Below are the code and all the weights of a small trained network. Each question names an input and a target symbol and asks about switching units off, where a switched-off unit gives its printed mean instead of its output.

import numpy as np


def w(rows, s, z=0):
    codes = np.array(rows[::2]) - 128.0
    scale = np.full(codes.shape[1], s)
    scale[-1] = z or s
    return codes * scale


def norm(h):
    return h / np.sqrt((h * h).mean(-1, keepdims=True) + 1e-5)


def f(y):
    return y / 2 * (1 + np.tanh(0.7978845608 * (y + 0.044715 * y**3)))


def softmax(a):
    e = np.exp(a - a.max(-1, keepdims=True))
    return e / e.sum(-1, keepdims=True)


def log_softmax(a):
    a = a - a.max(-1, keepdims=True)
    return a - np.log(np.exp(a).sum(-1, keepdims=True))


def net(x, mask):
    ids = ['ΘΠαελω'.index(c) for c in x.split()]
    T = len(ids)
    res = E[ids] + P[:T]
    r = norm(res)
    for j in range(2):
        rows = slice(2 * j, 2 * j + 2)
        q, k, v = (r @ M[0][rows].T for M in (Q, K, V))
        z = softmax(np.where(np.tri(T) > 0, q @ k.T / 2**0.5, -1e9)) @ v
        o = O[0][rows]
        res = res + np.where(mask[j], z, o[:, -1]) @ o[:, :-1]
    y = f(norm(res) @ A[0][:, :-1].T + A[0][:, -1])
    res = res + np.where(mask[2:14], y, B[0][:, -1]) @ B[0][:, :-1]
    return log_softmax(norm(res)[-1] @ U[:, :-1].T + U[:, -1])


Q, K, V, O, A, B = {}, {}, {}, {}, {}, {}
E = w([
[110,113,165,87,119],'Θ',
[110,154,127,97,16],'Π',
[185,147,29,127,13],'α',
[194,89,213,42,100],'ε',
[112,77,109,159,86],'λ',
[99,199,173,10,97],'ω',
],0.014)
P = w([
[102,120,119,204,204],'0',
[133,132,147,101,85],'1',
[150,109,133,106,57],'2',
[115,134,237,74,61],'3',
[94,110,197,123,11],'4',
[116,126,188,88,1],'5',
],0.01)
Q[0] = w([
[137,84,103,72,63],'H0',
[93,154,145,150,185],'H0',
[3,66,192,125,145],'H1',
[55,121,123,123,231],'H1',
],0.007)
K[0] = w([
[118,194,115,254,240],'H0',
[149,85,135,117,83],'H0',
[227,134,32,105,73],'H1',
[148,157,218,101,8],'H1',
],0.0069)
V[0] = w([
[165,9,103,169,122],'H0',
[163,135,173,60,186],'H0',
[193,153,217,127,86],'H1',
[175,167,38,104,142],'H1',
],0.013)
O[0] = w([
[4,175,116,20,134,74],'H0',
[167,46,56,83,142,2],'H0',
[114,101,151,130,35,238],'H1',
[198,173,33,109,85,19],'H1',
],0.013,0.004)
A[0] = w([
[104,57,153,201,133,47],'N0',
[97,100,146,127,59,163],'N1',
[103,192,155,46,138,151],'N2',
[168,117,194,147,244,213],'N3',
[87,159,100,157,121,82],'N4',
[119,99,204,41,156,196],'N5',
[112,102,4,102,70,254],'N6',
[173,171,41,98,151,80],'N7',
[81,155,110,106,74,133],'N8',
[237,58,127,175,143,81],'N9',
[147,155,111,141,81,88],'N10',
[121,72,198,130,133,140],'N11',
],0.012,0.0036)
B[0] = w([
[185,130,97,134,135,157],'N0',
[136,137,120,138,71,254],'N1',
[119,129,27,156,149,206],'N2',
[148,146,45,179,92,148],'N3',
[165,79,127,84,108,131],'N4',
[96,104,91,233,108,233],'N5',
[129,62,118,182,106,165],'N6',
[111,162,136,107,42,126],'N7',
[122,98,118,133,127,200],'N8',
[172,120,150,54,251,174],'N9',
[146,93,140,122,110,156],'N10',
[125,148,66,157,112,215],'N11',
],0.011,0.0082)
U = w([
[88,136,73,229,163,200],'Θ',
[96,180,253,173,113,64],'Π',
[125,195,46,110,95,4],'α',
[33,43,200,37,91,180],'ε',
[11,144,198,71,200,198],'λ',
[150,125,132,139,182,144],'ω',
],0.007,0.0038)

Each question gives the input, a string of symbols that net reads in full, and the target symbol t.
The units are the heads (2 rows each of Q, K, V and O) and the neurons (one row each of A and B). Each row of codes is followed by its name. A weight is (code - 128) times the scale printed after its matrix; where a second scale follows, it is the last column's (O, A, B and U).
mask holds one flag per unit, heads first, then neurons. A switched-off unit (its flag False) gives its mean, the last column of its rows in O or B, instead of its output. The means were averaged over made-up inputs and are rounded, as every weight is.
A unit's drop is (log p(t) with every unit on - log p(t) with that unit switched off) / (log p(t) with every unit on - log p(t) with every unit switched off).
The circuit of an input: a set's keep is (log p(t) with only the set's units on - log p(t) with every unit switched off) / (log p(t) with every unit on - log p(t) with every unit switched off). Starting from the 12 units with the biggest drops (on a tie, the unit counted first), units are removed one at a time, each time the one whose removal leaves the highest keep (on an exact tie, the one counted first), for as long as the keep stays at least 0.8.
circuit, biggest first: the units of the circuit, biggest drop first
most important unit: the unit with the biggest drop
which heads matter: for each layer, one digit per head in row order, 1 if its drop is at least 0.15 and else 0, layers parted by /
drop of u: that unit's drop, to one decimal
input λ Π Π Θ Π, target λ: which heads matter -> 11
input α α ω, target α: which heads matter -> 01
input α α α λ, target α: most important unit -> H1
input Π ε Π α, target Π: circuit, biggest first -> (H0; N2)
input Θ Θ ω, target Θ: circuit, biggest first -> (N5; N2)
input Θ Θ ω ω, target Θ: circuit, biggest first -> (N5; H0)
input α ω λ Θ Θ, target α: which heads matter -> 11
input Π α Θ, target Π: which heads matter -> 10
input ω ω ω ω, target ω: which heads matter -> 10
input Θ Θ ε α ε, target Θ: circuit, biggest first -> (N5; N11)
input Θ α ε, target Θ: which heads matter -> 01
input ω Θ Θ ω Θ, target ω: which heads matter -> 10
input ε Π ε α α, target ε: drop of N5 -> 0.1
input λ α Π, target λ: circuit, biggest first -> (H0)
input λ ω λ, target λ: drop of H0 -> 1.3
input λ ε Θ ε Π ε, target λ: drop of H0 -> 1.3
